Below are the code and all the weights of a small trained network. Each question names an input and a class and asks about switching units off, where a switched-off unit gives its printed mean instead of its output.

import numpy as np


def w(rows, s, z=0):
    codes = np.array(rows[::2]) - 128.0
    scale = np.full(codes.shape[1], s)
    scale[-1] = z or s
    return codes * scale


def norm(h):
    return h / np.sqrt((h * h).mean(-1, keepdims=True) + 1e-5)


def f(y):
    return y / 2 * (1 + np.tanh(0.7978845608 * (y + 0.044715 * y**3)))


def log_softmax(a):
    a = a - a.max(-1, keepdims=True)
    return a - np.log(np.exp(a).sum(-1, keepdims=True))


def net(x, mask):
    res = np.array(x, float).reshape(1, 3) / 4 @ E
    u = 0
    for l in range(3):
        y = f(norm(res) @ A[l][:, :-1].T + A[l][:, -1])
        res = res + np.where(mask[u : u + 7], y, B[l][:, -1]) @ B[l][:, :-1]
        u += 7
    return log_softmax(norm(res)[-1] @ U[:, :-1].T + U[:, -1])


A, B = {}, {}
E = w([
[154,233,255,176,157,130,47],'x0',
[213,54,247,106,26,50,20],'x1',
[170,188,73,235,125,95,71],'x2',
],0.0074)
A[0] = w([
[180,188,236,136,158,196,107,57],'0.n1',
[94,46,173,129,120,44,42,84],'0.n2',
[217,186,118,152,89,88,202,26],'0.n3',
[130,131,162,174,121,120,86,65],'0.n4',
[255,127,79,248,247,46,102,12],'0.n5',
[138,180,90,213,32,61,155,1],'0.n6',
[162,101,54,97,88,217,174,146],'0.n7',
],0.007,0.0013)
B[0] = w([
[43,157,114,150,135,73,120,234],'0.n1',
[198,170,131,89,133,162,129,252],'0.n2',
[194,107,148,127,138,76,195,128],'0.n3',
[165,143,2,118,68,46,110,163],'0.n4',
[79,105,183,101,101,103,211,215],'0.n5',
[127,54,150,91,119,112,191,166],'0.n6',
[128,107,171,154,143,111,116,199],'0.n7',
],0.0098,0.0046)
A[1] = w([
[193,85,64,114,65,168,135,150],'1.n1',
[42,170,172,30,56,121,140,78],'1.n2',
[108,148,180,165,101,127,149,175],'1.n3',
[145,135,108,149,185,122,170,142],'1.n4',
[108,55,10,98,87,121,70,95],'1.n5',
[120,2,81,130,140,120,125,115],'1.n6',
[122,165,85,166,226,182,191,251],'1.n7',
],0.009,0.0019)
B[1] = w([
[111,168,81,203,151,143,32,190],'1.n1',
[104,127,115,58,141,160,167,214],'1.n2',
[72,146,57,81,187,133,95,165],'1.n3',
[151,139,159,131,114,162,105,158],'1.n4',
[124,156,140,186,109,84,57,166],'1.n5',
[44,181,140,103,196,103,114,206],'1.n6',
[255,108,143,122,123,132,68,255],'1.n7',
],0.0079,0.0059)
A[2] = w([
[100,97,80,132,137,93,97,74],'2.n1',
[149,59,93,125,154,132,128,63],'2.n2',
[154,110,115,205,118,61,167,133],'2.n3',
[108,88,147,68,176,153,141,157],'2.n4',
[142,165,88,154,101,146,131,8],'2.n5',
[137,148,104,112,158,115,198,215],'2.n6',
[160,108,120,90,9,89,96,149],'2.n7',
],0.013,0.0015)
B[2] = w([
[141,214,151,128,149,39,135,157],'2.n1',
[131,165,176,165,162,44,116,153],'2.n2',
[50,81,160,12,51,205,160,179],'2.n3',
[126,111,123,134,53,144,145,203],'2.n4',
[157,83,183,98,79,134,126,128],'2.n5',
[175,131,108,146,114,166,74,163],'2.n6',
[145,121,91,187,196,179,150,254],'2.n7',
],0.011,0.0082)
U = w([
[247,116,120,168,151,154,93,240],'0',
[116,97,149,81,34,141,156,116],'1',
[97,196,129,153,155,29,82,1],'2',
],0.013,0.00067)

Each question gives the input, the list of numbers given to net, and the class t.
The units are the neurons (one row each of A and B). Each row of codes is followed by its name. A weight is (code - 128) times the scale printed after its matrix; where a second scale follows, it is the last column's (A, B and U).
mask holds one flag per neuron, layer by layer. A switched-off neuron (its flag False) gives its mean, the last column of its row in B, instead of its output. The means were averaged over made-up inputs and are rounded, as every weight is.
A unit's drop is (log p(t) with every unit on - log p(t) with that unit switched off) / (log p(t) with every unit on - log p(t) with every unit switched off).
The circuit of an input: a set's keep is (log p(t) with only the set's units on - log p(t) with every unit switched off) / (log p(t) with every unit on - log p(t) with every unit switched off). Starting from the 12 units with the biggest drops (on a tie, the unit counted first), units are removed one at a time, each time the one whose removal leaves the highest keep (on an exact tie, the one counted first), for as long as the keep stays at least 0.8.
circuit, biggest first: the units of the circuit, biggest drop first
top k neurons: the k neurons with the biggest drops, biggest first
k most important neurons of layer l: the k neurons of layer l with the biggest drops, biggest first
drop of u: that unit's drop, to one decimal
input [-8,4,-5], class 2: most important neuron of layer 0	(0.n5)
input [-2,-4,5], class 1: top 2 neurons	(2.n3, 0.n5)
input [4,1,-3], class 2: top 2 neurons	(0.n1, 0.n5)
input [4,-5,3], class 0: top 2 neurons	(1.n7, 1.n6)
input [-4,-3,5], class 1: circuit, biggest first	(2.n3, 0.n5)
input [4,-6,7], class 1: top 2 neurons	(2.n3, 0.n5)
input [4,1,4], class 1: 3 most important neurons of layer 0	(0.n4, 0.n3, 0.n6)
input [-8,-8,-6], class 0: top 3 neurons	(1.n7, 2.n6, 2.n3)
input [5,5,6], class 1: top 2 neurons	(2.n3, 1.n7)
input [1,-4,-4], class 0: 3 most important neurons of layer 0	(0.n5, 0.n1, 0.n6)
input [-6,3,5], class 2: top 4 neurons	(1.n6, 2.n1, 1.n1, 2.n4)
input [3,-1,3], class 1: 2 most important neurons of layer 0	(0.n6, 0.n3)
input [-8,-7,-3], class 2: 3 most important neurons of layer 0	(0.n2, 0.n5, 0.n7)
input [5,-7,1], class 0: circuit, biggest first	(1.n7)
input [-6,-6,7], class 1: 2 most important neurons of layer 0	(0.n2, 0.n5)
input [3,1,1], class 2: 2 most important neurons of layer 0	(0.n1, 0.n4)
input [-5,0,6], class 1: top 2 neurons	(0.n5, 2.n3)
input [-6,5,-1], class 2: top 2 neurons	(1.n1, 1.n6)
input [4,3,4], class 1: 2 most important neurons of layer 2	(2.n3, 2.n2)
input [-5,3,7], class 1: circuit, biggest first	(2.n3)
input [-5,0,2], class 2: drop of 1.n6	0.4
input [3,1,0], class 2: drop of 0.n1	3.0
input [-6,3,3], class 2: drop of 1.n7	0.0
